Below is a small trained network, with its code and all its weights. Each question gives an input and a target symbol and asks what happens when units are switched off, that is, made to give their printed mean instead of their output.

import numpy as np


def w(rows, s, z=0):
    codes = np.array(rows[::2]) - 128.0
    scale = np.full(codes.shape[1], s)
    scale[-1] = z or s
    return codes * scale


def f(y):
    return y / 2 * (1 + np.tanh(0.7978845608 * (y + 0.044715 * y**3)))


def softmax(a):
    e = np.exp(a - a.max(-1, keepdims=True))
    return e / e.sum(-1, keepdims=True)


def log_softmax(a):
    a = a - a.max(-1, keepdims=True)
    return a - np.log(np.exp(a).sum(-1, keepdims=True))


def net(x, mask):
    ids = ['βγδεζμπτφψω'.index(c) for c in x.split()]
    T = len(ids)
    res = E[ids] + P[:T]
    r = res
    for j in range(3):
        rows = slice(2 * j, 2 * j + 2)
        q, k, v = (r @ M[0][rows].T for M in (Q, K, V))
        z = softmax(np.where(np.tri(T) > 0, q @ k.T / 2**0.5, -1e9)) @ v
        o = O[0][rows]
        res = res + np.where(mask[j], z, o[:, -1]) @ o[:, :-1]
    y = f(res @ A[0][:, :-1].T + A[0][:, -1])
    res = res + np.where(mask[3:11], y, B[0][:, -1]) @ B[0][:, :-1]
    return log_softmax(res[-1] @ U[:, :-1].T + U[:, -1])


Q, K, V, O, A, B = {}, {}, {}, {}, {}, {}
E = w([
[136,130,152],'β',
[167,64,172],'γ',
[134,132,155],'δ',
[221,82,156],'ε',
[104,129,154],'ζ',
[115,129,167],'μ',
[191,102,139],'π',
[99,131,156],'τ',
[96,157,142],'φ',
[73,191,119],'ψ',
[254,189,93],'ω',
],0.016)
P = w([
[111,179,229],'0',
[107,128,70],'1',
[102,35,74],'2',
[128,136,183],'3',
[147,122,54],'4',
[105,4,75],'5',
[88,131,172],'6',
],0.016)
Q[0] = w([
[138,30,99],'h1',
[24,46,2],'h1',
[23,32,21],'h2',
[126,160,10],'h2',
[139,221,92],'h3',
[67,94,114],'h3',
],0.009)
K[0] = w([
[158,72,142],'h1',
[216,102,128],'h1',
[117,33,121],'h2',
[159,142,103],'h2',
[83,180,89],'h3',
[246,129,73],'h3',
],0.012)
V[0] = w([
[11,36,135],'h1',
[88,105,136],'h1',
[230,169,122],'h2',
[169,149,11],'h2',
[151,141,175],'h3',
[67,226,49],'h3',
],0.011)
O[0] = w([
[99,223,120,130],'h1',
[109,162,57,137],'h1',
[107,61,162,73],'h2',
[176,19,130,4],'h2',
[125,142,156,183],'h3',
[255,129,92,71],'h3',
],0.01,0.0038)
A[0] = w([
[209,154,133,108],'n1',
[201,105,75,39],'n2',
[188,234,194,88],'n3',
[71,161,252,2],'n4',
[200,116,227,234],'n5',
[168,100,15,125],'n6',
[254,125,170,120],'n7',
[188,134,155,120],'n8',
],0.0082,0.0078)
B[0] = w([
[72,92,133,143],'n1',
[84,135,217,157],'n2',
[121,9,172,255],'n3',
[254,129,69,243],'n4',
[125,235,107,235],'n5',
[204,109,171,207],'n6',
[67,160,112,184],'n7',
[102,130,152,135],'n8',
],0.0076,0.006)
U = w([
[154,125,124,3],'β',
[80,166,169,159],'γ',
[148,132,115,12],'δ',
[92,69,203,5],'ε',
[142,155,75,45],'ζ',
[134,205,209,235],'μ',
[127,90,120,232],'π',
[143,173,94,96],'τ',
[191,148,60,132],'φ',
[254,146,51,113],'ψ',
[210,50,174,180],'ω',
],0.012,0.0033)

Each question gives the input, a string of symbols that net reads in full, and the target symbol t.
The units are the heads (2 rows each of Q, K, V and O) and the neurons (one row each of A and B). Each row of codes is followed by its name. A weight is (code - 128) times the scale printed after its matrix; where a second scale follows, it is the last column's (O, A, B and U).
mask holds one flag per unit, heads first, then neurons. A switched-off unit (its flag False) gives its mean, the last column of its rows in O or B, instead of its output. The means were averaged over made-up inputs and are rounded, as every weight is.
A unit's drop is (log p(t) with every unit on - log p(t) with that unit switched off) / (log p(t) with every unit on - log p(t) with every unit switched off).
The circuit of an input: a set's keep is (log p(t) with only the set's units on - log p(t) with every unit switched off) / (log p(t) with every unit on - log p(t) with every unit switched off). Starting from all 11 units, units are removed one at a time, each time the one whose removal leaves the highest keep (on an exact tie, the one counted first), for as long as the keep stays at least 0.8.
circuit, biggest first: the units of the circuit, biggest drop first
top k neurons: the k neurons with the biggest drops, biggest first
heads that matter: for each layer, one digit per head in row order, 1 if its drop is at least 0.15 and else 0, layers parted by /
drop of u: that unit's drop, to one decimal
input μ ψ μ ω π, target ω: top 3 neurons -> (n6, n2, n4)
input μ γ ψ δ μ μ, target γ: circuit, biggest first -> (n4, h1)
input β ε β ω, target μ: heads that matter -> 000
input δ ψ μ μ ε β, target ε: circuit, biggest first -> (h3)
input φ μ γ δ τ ψ, target γ: circuit, biggest first -> (h3, h1)
input π ω β, target ω: heads that matter -> 110
input φ ω β μ φ τ, target ω: heads that matter -> 101
input γ μ φ, target γ: circuit, biggest first -> (h3, n4)
input δ β γ μ φ φ, target γ: circuit, biggest first -> (h3, h1)
input γ μ β, target γ: circuit, biggest first -> (h3, h1)
input ψ ψ ω ω ω ζ, target ω: heads that matter -> 100
input γ γ μ ε ψ, target ψ: top 2 neurons -> (n6, n3)
input ψ γ τ, target γ: heads that matter -> 101
input ω τ ψ μ ψ φ, target ω: top neuron -> (n6)
input γ ψ ζ, target γ: top 3 neurons -> (n4, n3, n6)
input ζ γ ζ, target γ: circuit, biggest first -> (n4, h1)
input ψ τ δ δ ε ζ, target ε: top 2 neurons -> (n4, n5)
input β ψ μ ε, target μ: heads that matter -> 000
input π ε δ, target ε: circuit, biggest first -> (h3, n4)
input π μ μ ω β ψ, target ω: circuit, biggest first -> (h1)
input ε δ μ, target ε: top 2 neurons -> (n5, n4)
input β τ ω β ψ, target ω: heads that matter -> 010
input φ ω μ ψ ζ ζ, target ω: top 3 neurons -> (n6, n4, n2)
input τ τ φ ε τ φ, target ε: top 2 neurons -> (n5, n4)
input ζ ψ ψ, target ψ: drop of h2 -> 0.1
input δ φ ω, target ω: drop of h2 -> 0.5
